Here is a tiny trained network, its code and every weight. The questions are about switching its units off for an input and a class, where a switched-off unit gives its printed mean instead of its output.

import numpy as np


def w(rows, s, z=0):
    codes = np.array(rows[::2]) - 128.0
    scale = np.full(codes.shape[1], s)
    scale[-1] = z or s
    return codes * scale


def f(y):
    return y / 2 * (1 + np.tanh(0.7978845608 * (y + 0.044715 * y**3)))


def log_softmax(a):
    a = a - a.max(-1, keepdims=True)
    return a - np.log(np.exp(a).sum(-1, keepdims=True))


def net(x, mask):
    res = np.array(x, float).reshape(1, 6) / 4 @ E
    y = f(res @ A[0][:, :-1].T + A[0][:, -1])
    res = res + np.where(mask, y, B[0][:, -1]) @ B[0][:, :-1]
    return log_softmax(res[-1] @ U[:, :-1].T + U[:, -1])


A, B = {}, {}
E = w([
[85,149,166,150,186,162,141,209,202,215,145,179],'x0',
[128,113,107,117,143,100,132,93,146,159,143,103],'x1',
[153,133,151,168,113,94,89,149,138,128,150,147],'x2',
[133,58,186,110,94,80,110,201,149,98,188,32],'x3',
[75,119,161,169,244,85,155,119,97,92,112,93],'x4',
[146,106,112,128,163,121,120,162,143,121,83,126],'x5',
],0.011)
A[0] = w([
[214,72,137,125,89,155,188,130,131,93,150,107,69],'neuron 0',
[78,121,162,192,155,96,169,119,55,37,123,81,254],'neuron 1',
[62,211,165,222,254,168,158,109,121,205,92,154,62],'neuron 2',
[205,54,108,89,72,132,151,136,150,92,156,106,201],'neuron 3',
[153,103,46,148,103,195,88,53,67,138,87,233,107],'neuron 4',
[114,100,178,113,126,222,127,186,201,190,165,135,221],'neuron 5',
],0.0068,0.0023)
B[0] = w([
[135,175,123,42,113,188,103,146,88,52,170,88,158],'neuron 0',
[199,86,104,176,59,57,143,123,94,135,42,111,205],'neuron 1',
[134,140,167,2,147,129,127,129,131,28,168,137,250],'neuron 2',
[66,204,137,35,117,193,107,191,81,130,202,41,194],'neuron 3',
[136,97,107,197,96,138,143,86,130,245,108,105,218],'neuron 4',
[184,57,73,153,83,70,145,72,113,195,131,105,218],'neuron 5',
],0.0089,0.011)
U = w([
[145,123,83,209,94,158,126,142,104,194,117,33,231],'0',
[199,59,144,173,127,91,208,68,155,165,104,176,171],'1',
[59,253,166,83,174,181,86,178,109,79,178,122,5],'2',
],0.0064,0.0024)

Each question gives the input, the list of numbers given to net, and the class t.
The units are the neurons (one row each of A and B). Each row of codes is followed by its name. A weight is (code - 128) times the scale printed after its matrix; where a second scale follows, it is the last column's (A, B and U).
mask holds one flag per neuron, in row order. A switched-off neuron (its flag False) gives its mean, the last column of its row in B, instead of its output. The means were averaged over made-up inputs and are rounded, as every weight is.
A unit's drop is (log p(t) with every unit on - log p(t) with that unit switched off) / (log p(t) with every unit on - log p(t) with every unit switched off).
The circuit of an input: a set's keep is (log p(t) with only the set's units on - log p(t) with every unit switched off) / (log p(t) with every unit on - log p(t) with every unit switched off). Starting from all 6 units, units are removed one at a time, each time the one whose removal leaves the highest keep (on an exact tie, the one counted first), for as long as the keep stays at least 0.8.
circuit, biggest first: the units of the circuit, biggest drop first
unit that matters most: the unit with the biggest drop
top k neurons: the k neurons with the biggest drops, biggest first
drop of u: that unit's drop, to one decimal
input [-2,4,8,2,-1,-7], class 2: circuit, biggest first	neuron 5; neuron 4
input [8,1,-5,6,3,7], class 1: circuit, biggest first	neuron 5; neuron 3
input [7,-6,8,-8,5,8], class 2: unit that matters most	neuron 2
input [5,-2,8,2,7,-2], class 1: top 2 neurons	neuron 3; neuron 1
input [6,-3,-7,8,3,1], class 1: circuit, biggest first	neuron 3; neuron 5
input [-1,7,2,6,-2,3], class 2: circuit, biggest first	neuron 3; neuron 4
input [2,4,2,-3,5,7], class 2: top 2 neurons	neuron 2; neuron 5
input [-4,4,-1,5,-1,4], class 2: circuit, biggest first	neuron 3; neuron 5
input [-1,-4,-3,6,-3,7], class 2: circuit, biggest first	neuron 3; neuron 4
input [-2,-7,4,-3,7,-7], class 1: top 2 neurons	neuron 1; neuron 3
input [8,-3,3,0,0,-8], class 1: top 3 neurons	neuron 5; neuron 3; neuron 0
input [5,-6,-4,3,7,4], class 1: circuit, biggest first	neuron 1; neuron 3
input [8,-5,-5,1,2,-6], class 1: top 3 neurons	neuron 5; neuron 3; neuron 0
input [8,1,7,3,4,2], class 1: circuit, biggest first	neuron 5; neuron 3
input [4,2,7,-5,5,-5], class 2: circuit, biggest first	neuron 2
input [1,2,3,6,8,4], class 1: top 2 neurons	neuron 3; neuron 1
input [7,7,7,-8,1,-7], class 2: top 2 neurons	neuron 2; neuron 1
input [8,-1,0,-5,5,6], class 2: drop of neuron 2	2.1
input [8,-3,-3,-2,-3,-5], class 1: drop of neuron 3	0.2
input [8,4,3,0,-4,-6], class 1: drop of neuron 5	0.4
input [7,1,-1,6,8,-5], class 1: drop of neuron 1	0.1
input [-3,-2,5,4,-7,-5], class 2: top neuron	neuron 3
